Here is a tiny trained network, its code and every weight. The questions are about switching its units off for an input and a target symbol, where a switched-off unit gives its printed mean instead of its output.

import numpy as np


def w(rows, s, z=0):
    codes = np.array(rows[::2]) - 128.0
    scale = np.full(codes.shape[1], s)
    scale[-1] = z or s
    return codes * scale


def norm(h):
    return h / np.sqrt((h * h).mean(-1, keepdims=True) + 1e-5)


def f(y):
    return np.maximum(y, 0)


def softmax(a):
    e = np.exp(a - a.max(-1, keepdims=True))
    return e / e.sum(-1, keepdims=True)


def log_softmax(a):
    a = a - a.max(-1, keepdims=True)
    return a - np.log(np.exp(a).sum(-1, keepdims=True))


def net(x, mask):
    ids = ['ΓΛΞαβδζθμπστφψω'.index(c) for c in x.split()]
    T = len(ids)
    res = E[ids] + P[:T]
    u = 0
    for l in range(2):
        q, k, v = (norm(res) @ M[l].T for M in (Q, K, V))
        z = softmax(np.where(np.tri(T) > 0, q @ k.T / 2**0.5, -1e9)) @ v
        res = res + np.where(mask[u], z, O[l][:, -1]) @ O[l][:, :-1]
        u += 1
        y = f(norm(res) @ A[l][:, :-1].T + A[l][:, -1])
        res = res + np.where(mask[u : u + 12], y, B[l][:, -1]) @ B[l][:, :-1]
        u += 12
    return log_softmax(norm(res)[-1] @ U[:, :-1].T + U[:, -1])


Q, K, V, O, A, B = {}, {}, {}, {}, {}, {}
E = w([
[122,81,158],'Γ',
[74,112,126],'Λ',
[157,251,253],'Ξ',
[127,157,110],'α',
[85,152,130],'β',
[129,105,159],'δ',
[136,171,73],'ζ',
[166,95,40],'θ',
[128,69,179],'μ',
[115,121,121],'π',
[130,107,91],'σ',
[74,113,133],'τ',
[159,124,81],'φ',
[83,176,124],'ψ',
[160,91,69],'ω',
],0.019)
P = w([
[149,97,120],'0',
[1,121,129],'1',
[51,142,103],'2',
[78,76,163],'3',
[70,117,146],'4',
[83,101,154],'5',
[76,129,154],'6',
[98,99,163],'7',
[142,150,144],'8',
],0.0097)
Q[0] = w([
[1,100,177],'L0H0',
[135,166,238],'L0H0',
],0.0083)
K[0] = w([
[134,248,226],'L0H0',
[254,219,177],'L0H0',
],0.0079)
V[0] = w([
[184,195,183],'L0H0',
[255,100,117],'L0H0',
],0.016)
O[0] = w([
[40,253,55,72],'L0H0',
[29,67,132,11],'L0H0',
],0.012,0.013)
A[0] = w([
[115,81,111,142],'L0N0',
[150,185,146,213],'L0N1',
[208,10,132,49],'L0N2',
[117,95,117,54],'L0N3',
[197,185,137,114],'L0N4',
[45,212,169,77],'L0N5',
[55,101,99,94],'L0N6',
[141,125,107,6],'L0N7',
[171,70,24,71],'L0N8',
[50,115,21,208],'L0N9',
[198,158,123,166],'L0N10',
[72,227,46,58],'L0N11',
],0.012,0.0013)
B[0] = w([
[171,167,95,141],'L0N0',
[101,126,158,170],'L0N1',
[76,196,116,248],'L0N2',
[162,143,108,134],'L0N3',
[99,86,146,198],'L0N4',
[7,192,174,158],'L0N5',
[103,156,92,135],'L0N6',
[131,109,152,129],'L0N7',
[89,151,231,153],'L0N8',
[138,143,41,143],'L0N9',
[54,131,124,198],'L0N10',
[40,148,103,165],'L0N11',
],0.016,0.012)
Q[1] = w([
[158,175,156],'L1H0',
[155,80,2],'L1H0',
],0.023)
K[1] = w([
[111,57,90],'L1H0',
[93,156,254],'L1H0',
],0.023)
V[1] = w([
[173,252,179],'L1H0',
[147,84,236],'L1H0',
],0.024)
O[1] = w([
[159,254,111,9],'L1H0',
[228,63,236,254],'L1H0',
],0.018,0.002)
A[1] = w([
[132,81,214,77],'L1N0',
[91,102,118,172],'L1N1',
[148,246,91,132],'L1N2',
[59,214,203,60],'L1N3',
[97,112,44,254],'L1N4',
[101,154,90,184],'L1N5',
[197,39,89,38],'L1N6',
[150,159,106,99],'L1N7',
[131,93,89,104],'L1N8',
[141,135,109,193],'L1N9',
[255,187,119,121],'L1N10',
[119,148,57,155],'L1N11',
],0.017,0.0037)
B[1] = w([
[72,166,73,254],'L1N0',
[165,114,108,187],'L1N1',
[91,175,203,232],'L1N2',
[75,133,215,214],'L1N3',
[218,97,126,224],'L1N4',
[155,153,120,198],'L1N5',
[99,225,158,176],'L1N6',
[125,152,143,144],'L1N7',
[167,120,152,140],'L1N8',
[130,143,113,146],'L1N9',
[147,62,5,197],'L1N10',
[163,149,87,189],'L1N11',
],0.03,0.0085)
U = w([
[74,36,97,205],'Γ',
[217,132,130,135],'Λ',
[57,133,203,176],'Ξ',
[103,78,209,152],'α',
[108,196,45,40],'β',
[124,193,30,9],'δ',
[148,146,11,74],'ζ',
[251,227,167,116],'θ',
[16,110,91,160],'μ',
[111,177,106,2],'π',
[190,81,231,171],'σ',
[140,187,127,42],'τ',
[148,60,76,196],'φ',
[139,102,9,143],'ψ',
[201,146,117,146],'ω',
],0.014,0.0043)

Each question gives the input, a string of symbols that net reads in full, and the target symbol t.
The units are the heads (2 rows each of Q, K, V and O) and the neurons (one row each of A and B). Each row of codes is followed by its name. A weight is (code - 128) times the scale printed after its matrix; where a second scale follows, it is the last column's (O, A, B and U).
mask holds one flag per unit, layer by layer, with each layer's heads first. A switched-off unit (its flag False) gives its mean, the last column of its rows in O or B, instead of its output. The means were averaged over made-up inputs and are rounded, as every weight is.
A unit's drop is (log p(t) with every unit on - log p(t) with that unit switched off) / (log p(t) with every unit on - log p(t) with every unit switched off).
The circuit of an input: a set's keep is (log p(t) with only the set's units on - log p(t) with every unit switched off) / (log p(t) with every unit on - log p(t) with every unit switched off). Starting from the 12 units with the biggest drops (on a tie, the unit counted first), units are removed one at a time, each time the one whose removal leaves the highest keep (on an exact tie, the one counted first), for as long as the keep stays at least 0.8.
units of the circuit, in order: the units of the circuit, biggest drop first
unit that matters most: the unit with the biggest drop
k most important neurons: the k neurons with the biggest drops, biggest first
k most important neurons of layer l: the k neurons of layer l with the biggest drops, biggest first
input β φ Γ ω Γ μ μ, target θ: unit that matters most -> L1H0
input μ α φ, target μ: units of the circuit, in order -> (L0N8 L1H0 L1N0 L0H0)
input π σ μ θ Γ Γ δ β, target σ: units of the circuit, in order -> (L1H0 L0H0)
input Γ Γ μ α μ β σ, target Ξ: 2 most important neurons -> (L0N2 L0N11)
input δ θ Ξ ψ φ α β μ, target μ: units of the circuit, in order -> (L0H0 L1H0 L0N5 L0N2)
input ω β α ω Λ σ, target Γ: units of the circuit, in order -> (L0H0 L1H0)
input β π θ μ π μ Λ, target θ: units of the circuit, in order -> (L1H0 L0H0 L0N11)
input μ ψ π μ β π τ π β, target μ: 2 most important neurons of layer 0 -> (L0N9 L0N11)
input Γ σ ω, target Ξ: 3 most important neurons of layer 1 -> (L1N4 L1N0 L1N6)
input μ β π μ θ ω θ ω, target μ: 2 most important neurons -> (L0N2 L0N8)
input μ ζ β π, target μ: 2 most important neurons -> (L0N2 L0N9)
input β β β ζ, target θ: 2 most important neurons of layer 0 -> (L0N2 L0N4)
input ω β Λ σ β μ, target Γ: 2 most important neurons of layer 1 -> (L1N2 L1N3)
input ω μ β ω, target Γ: unit that matters most -> L1H0
input μ μ μ β θ, target μ: 2 most important neurons -> (L0N8 L0N2)
input μ φ β Λ μ ω ζ μ, target μ: 2 most important neurons of layer 0 -> (L0N2 L0N9)
input μ π σ, target μ: 2 most important neurons of layer 1 -> (L1N0 L1N2)
input μ θ π π π, target μ: 2 most important neurons of layer 0 -> (L0N8 L0N2)
input μ μ β φ β, target μ: 2 most important neurons of layer 0 -> (L0N9 L0N2)
input σ μ β θ π β, target α: unit that matters most -> L0N8
input β σ ζ θ ω, target θ: 3 most important neurons -> (L0N8 L0N2 L1N2)
input μ π ω β θ σ, target μ: 3 most important neurons -> (L0N8 L0N2 L1N0)
input π β θ β, target σ: 2 most important neurons of layer 0 -> (L0N8 L0N5)
input μ Γ τ μ μ β ω, target μ: 2 most important neurons of layer 0 -> (L0N2 L0N9)
input π ω β α π Γ, target σ: 2 most important neurons -> (L0N10 L0N5)
input μ σ β Γ, target μ: 3 most important neurons -> (L0N2 L0N9 L0N11)
input ω μ ω Λ φ, target Γ: unit that matters most -> L0H0
input β ζ β μ π π Γ μ, target θ: 2 most important neurons of layer 1 -> (L1N10 L1N2)
input μ μ π β ζ Γ ζ, target μ: 2 most important neurons of layer 0 -> (L0N9 L0N2)
input φ ζ β Γ ω α β, target ψ: 2 most important neurons -> (L0N9 L0N0)
